Below is a small trained network, with its code and all its weights. Each question gives an input and a class and asks what happens when units are switched off, that is, made to give their printed mean instead of their output.

import numpy as np


def w(rows, s, z=0):
    codes = np.array(rows[::2]) - 128.0
    scale = np.full(codes.shape[1], s)
    scale[-1] = z or s
    return codes * scale


def f(y):
    return np.maximum(y, 0)


def log_softmax(a):
    a = a - a.max(-1, keepdims=True)
    return a - np.log(np.exp(a).sum(-1, keepdims=True))


def net(x, mask):
    res = np.array(x, float).reshape(1, 4) / 4 @ E
    y = f(res @ A[0][:, :-1].T + A[0][:, -1])
    res = res + np.where(mask, y, B[0][:, -1]) @ B[0][:, :-1]
    return log_softmax(res[-1] @ U[:, :-1].T + U[:, -1])


A, B = {}, {}
E = w([
[77,94,114,76,44,204,16,167,107,49],'x0',
[224,80,150,74,160,11,134,217,44,77],'x1',
[150,153,140,103,138,145,123,120,122,136],'x2',
[185,125,27,206,92,182,161,156,41,164],'x3',
],0.011)
A[0] = w([
[152,132,157,121,196,51,221,190,92,133,133],'n0',
[165,100,140,88,97,80,66,235,74,78,67],'n1',
[129,139,111,175,175,122,199,38,210,235,253],'n2',
[53,137,160,140,81,250,84,128,128,85,151],'n3',
[167,165,66,177,134,164,173,127,102,167,142],'n4',
[94,131,223,112,141,91,112,85,154,88,234],'n5',
[91,77,220,79,168,110,127,100,199,99,246],'n6',
[193,120,185,147,196,80,181,199,106,132,134],'n7',
[195,22,129,63,98,152,68,164,102,56,47],'n8',
[195,155,1,196,75,194,153,147,9,172,177],'n9',
],0.009,0.0056)
B[0] = w([
[170,93,145,127,200,37,85,128,93,42,231],'n0',
[149,144,204,180,21,134,229,134,116,169,207],'n1',
[146,167,202,203,55,173,238,105,191,173,248],'n2',
[46,178,12,111,120,196,66,198,91,27,210],'n3',
[85,88,130,124,120,142,184,95,65,114,177],'n4',
[168,200,192,181,97,122,58,97,232,96,226],'n5',
[182,180,173,215,125,126,64,141,200,116,246],'n6',
[175,79,102,115,240,72,121,106,98,90,223],'n7',
[121,165,154,179,28,195,227,110,184,229,193],'n8',
[80,2,46,85,183,189,144,56,58,160,229],'n9',
],0.0092,0.018)
U = w([
[153,212,196,180,61,142,194,125,212,178,254],'0',
[122,109,120,143,77,173,254,85,123,255,155],'1',
[95,212,96,119,99,154,23,175,177,54,148],'2',
[66,112,52,87,128,194,80,139,87,88,54],'3',
[189,132,171,143,168,52,73,108,152,56,34],'4',
[142,86,81,88,185,83,176,112,62,67,61],'5',
],0.009,0.0021)

Each question gives the input, the list of numbers given to net, and the class t.
The units are the neurons (one row each of A and B). Each row of codes is followed by its name. A weight is (code - 128) times the scale printed after its matrix; where a second scale follows, it is the last column's (A, B and U).
mask holds one flag per neuron, in row order. A switched-off neuron (its flag False) gives its mean, the last column of its row in B, instead of its output. The means were averaged over made-up inputs and are rounded, as every weight is.
A unit's drop is (log p(t) with every unit on - log p(t) with that unit switched off) / (log p(t) with every unit on - log p(t) with every unit switched off).
The circuit of an input: a set's keep is (log p(t) with only the set's units on - log p(t) with every unit switched off) / (log p(t) with every unit on - log p(t) with every unit switched off). Starting from all 10 units, units are removed one at a time, each time the one whose removal leaves the highest keep (on an exact tie, the one counted first), for as long as the keep stays at least 0.8.
circuit, biggest first: the units of the circuit, biggest drop first
most important unit: the unit with the biggest drop
top k neurons: the k neurons with the biggest drops, biggest first
drop when u is switched off: that unit's drop, to one decimal
input [-6,1,0,-1], class 4: most important unit : n0
input [1,-3,2,-4], class 2: circuit, biggest first : [n1; n3]
input [1,-4,-8,-3], class 2: top 3 neurons : [n3; n1; n8]
input [8,1,-1,5], class 1: top 4 neurons : [n8; n1; n0; n7]
input [-8,1,-7,6], class 5: top 4 neurons : [n0; n7; n8; n1]
input [-1,1,-8,-2], class 4: top 4 neurons : [n8; n2; n1; n3]
input [7,0,7,5], class 3: top 2 neurons : [n3; n2]
input [1,4,3,4], class 1: top 2 neurons : [n8; n1]
input [1,8,-1,-2], class 0: top 4 neurons : [n8; n1; n9; n3]
input [-8,1,-7,-2], class 4: top 3 neurons : [n0; n7; n8]
input [8,2,-8,-5], class 0: top 2 neurons : [n8; n1]
input [3,8,-8,-5], class 0: top 2 neurons : [n8; n1]
input [0,1,3,2], class 5: top 2 neurons : [n2; n8]
input [3,-8,4,-7], class 2: circuit, biggest first : [n3]
input [1,2,-5,7], class 1: top 3 neurons : [n3; n0; n7]
input [-2,0,-6,7], class 1: top 2 neurons : [n3; n0]
input [8,1,2,7], class 1: top 4 neurons : [n8; n1; n0; n7]
input [0,3,-4,1], class 5: top 3 neurons : [n2; n6; n5]
input [5,2,-7,-7], class 0: drop when n8 is switched off : 0.2
input [3,-7,-5,-5], class 2: drop when n3 is switched off : 0.5
input [7,-8,4,-1], class 2: drop when n9 is switched off : 0.1
input [4,-5,-3,-7], class 2: drop when n6 is switched off : 0.0
input [8,-2,-4,1], class 3: circuit, biggest first : [n6]
